[[127 125 134 123 133 123]
 [128 127 129 127 128 128]
 [128 129 127 129 128 128]
 [122 124 142 117 138 107]
 [128 129 128 128 128 128]
 [128 126 131 125 130 127]
 [127 125 134 122 134 122]
 [127 139 126 130 134 124]
 [123 124 141 118 137 109]
 [128 154 133 132 144 123]] ans = 123

[[145 119 125 134 156 113 140 128 133 125 130]
 [145 134 124 120 130 138 123 123 142 116 126]
 [138 127 139 126 134 135 125 127 132 125 127]
 [138 129 140 141 139 130 135 146 130 139 124]
 [126 144 139 137 145 123 127 130 127 120 130]
 [134 129 132 129 135 134 122 131 135 122 137]
 [136 126 133 128 134 135 125 128 131 119 131]
 [125 144 140 137 144 124 126 130 126 121 130]
 [140 133 126 120 126 143 125 120 144 120 126]
 [124 144 140 136 140 128 122 131 125 122 131]
 [122 140 133 110 143 125 126 123 130 129 130]] ans = 124

[[111 131 136 126 130 116 140 139 139 134 122]
 [136 127 148 118 141 119 128 138 114 138 134]
 [127 125 151 126 128 132 131 124 115 139 126]
 [131 128 134 126 132 124 127 129 122 129 132]
 [126 126 150 126 127 134 132 125 118 136 126]
 [135 130 136 125 133 126 130 132 116 132 136]
 [123 128 154 126 128 129 134 129 120 144 123]
 [130 127 108 125 135 120 114 126 131 123 130]
 [133 127 150 122 137 126 129 131 108 137 133]
 [124 129 148 127 127 129 139 130 120 142 126]] ans = 133

[[113 134 128 122 136 142]
 [122 132 128 118 133 143]
 [128 128 136 119 135 135]
 [138 129 132 129 134 135]
 [145 128 132 123 129 129]
 [149 123 134 127 124 121]
 [158 128 136 134 124 121]] ans = 149

[[127 132 130 132 129 127 129 125]
 [124 130 131 130 138 137 123 133]
 [126 132 128 127 136 136 126 132]
 [131 128 130 138 123 106 133 118]
 [133 128 134 115 128 145 124 134]] ans = 131

[[128 134 118 121 119 118 121 128 122]
 [137 117 140 124 128 114 117 126 114]
 [136 128 139 107 138 130 118 119 100]
 [123 129 123 118 118 122 123 126 120]
 [133 137 112 124 122 112 119 130 125]
 [124 130 103 100 123 116 139 122 137]
 [138 112 139 133 124 107 117 128 119]
 [122 130 111 108 126 123 138 125 133]
 [118 126 128 115 117 126 125 124 118]
 [118 132 129 125 133 139 139 135 121]
 [137 119 139 120 130 118 117 124 111]] ans = 118

[[116 123 119 128 128 131 106 144 131 140 136 115 127 131 121]
 [136 122 128 130 125 131 120 111 135 142 143 141 121 127 128]
 [121 146 116 129 119 140 139 130 130 135 126 107 137 133 107]
 [119 117 122 148 119 142 136 133 118 121 131 117 128 137 126]
 [112 146 127 119 119 119 145 116 136 126 126 128 110 134 134]
 [109 128 102 116 137 112 133 133 123 134 136 134 117 122 141]
 [128 133 134 125 117 123 126 138 124 124 147 132 129 123 147]] ans = 109

[[118 129 136 128 115 121 129 114 122 122 116 133 130 124 130 125]
 [137 130 103 130 139 125 130 132 131 123 136 120 120 131 137 139]
 [133 123 115 125 123 133 133 122 134 121 137 135 133 135 137 134]
 [138 132 123 127 130 130 130 137 126 123 117 131 126 121 124 131]
 [118 128 142 124 118 131 134 126 127 128 131 134 134 122 129 130]
 [121 135 134 132 134 121 124 123 132 126 122 129 134 127 117 129]
 [116 132 142 135 134 137 130 145 130 120 142 128 127 132 128 132]
 [137 124 147 129 134 139 137 123 129 127 119 127 117 128 133 128]
 [124 114 132 133 124 119 121 137 128 121 134 132 123 123 117 127]
 [137 127 119 131 139 119 129 129 127 130 127 132 124 131 142 127]
 [124 126 142 125 128 126 123 133 130 127 130 127 129 125 137 126]] ans = 137
---
[103 132 129 127 130 131 132] Answer: 130
[148 140 140 139 117 106 145] Answer: 117
[146 136 156 117 131 134 145] Answer: 131
[136 124 104 133 144 150 122] Answer: 144
[128 122 110 120 154 104 125] Answer: 154
[131 121 157 131 129 125 127] Answer: 129
[112 110 112 154 150 137 103] Answer: 150
[120 132 105 146 118 127 117] Answer: 118
[120 123 149 146 113 135 137] Answer: 113
---
[[127 139 126 123 128 122 121]
 [145 135 140 137 151 138 130]
 [130 141 126 127 127 127 121]]
121

[[112 134 123 145 115]
 [152 127 130 109 104]
 [117 122 143 125 149]]
149

[[137 115 114 144 132 150]
 [113 143 154 147 151 146]
 [113 138 153 143 154 144]]
144

[[122 131 134 129]
 [126 131 131 114]
 [116 106 112 149]]
149

[[137 117 107 123 133 134 128]
 [132 135 110 128 140 142 124]
 [142 131 104 145 138 127 128]]
128

[[141 109 138 102]
 [132 144 111 131]
 [142 128 148 130]]
130
---
((125, 137, 119, 106, 139), (109, 124, 113, 128, 118), (127, 131, 118, 116, 141)) ==> 113, 141
((131, 118, 137, 114, 123), (106, 135, 119, 109, 125), (104, 127, 124, 133, 131)) ==> 119, 137
(105, 112, 144, 147, 116, 133, 150) ==> 147, 150
(107, 116, 117, 152, 127) ==> 117, 152
(149, 142, 125, 99, 131) ==> 125, 149
(121, 149, 123, 111, 99) ==> 123, 149
(122, 115, 106, 143, 131) ==> 106, 143
(141, 99, 105, 115, 119) ==> 105, 141
(152, 124, 140, 132, 137) ==> 140, 152
(152, 124, 120, 126, 145) ==> 120, 152
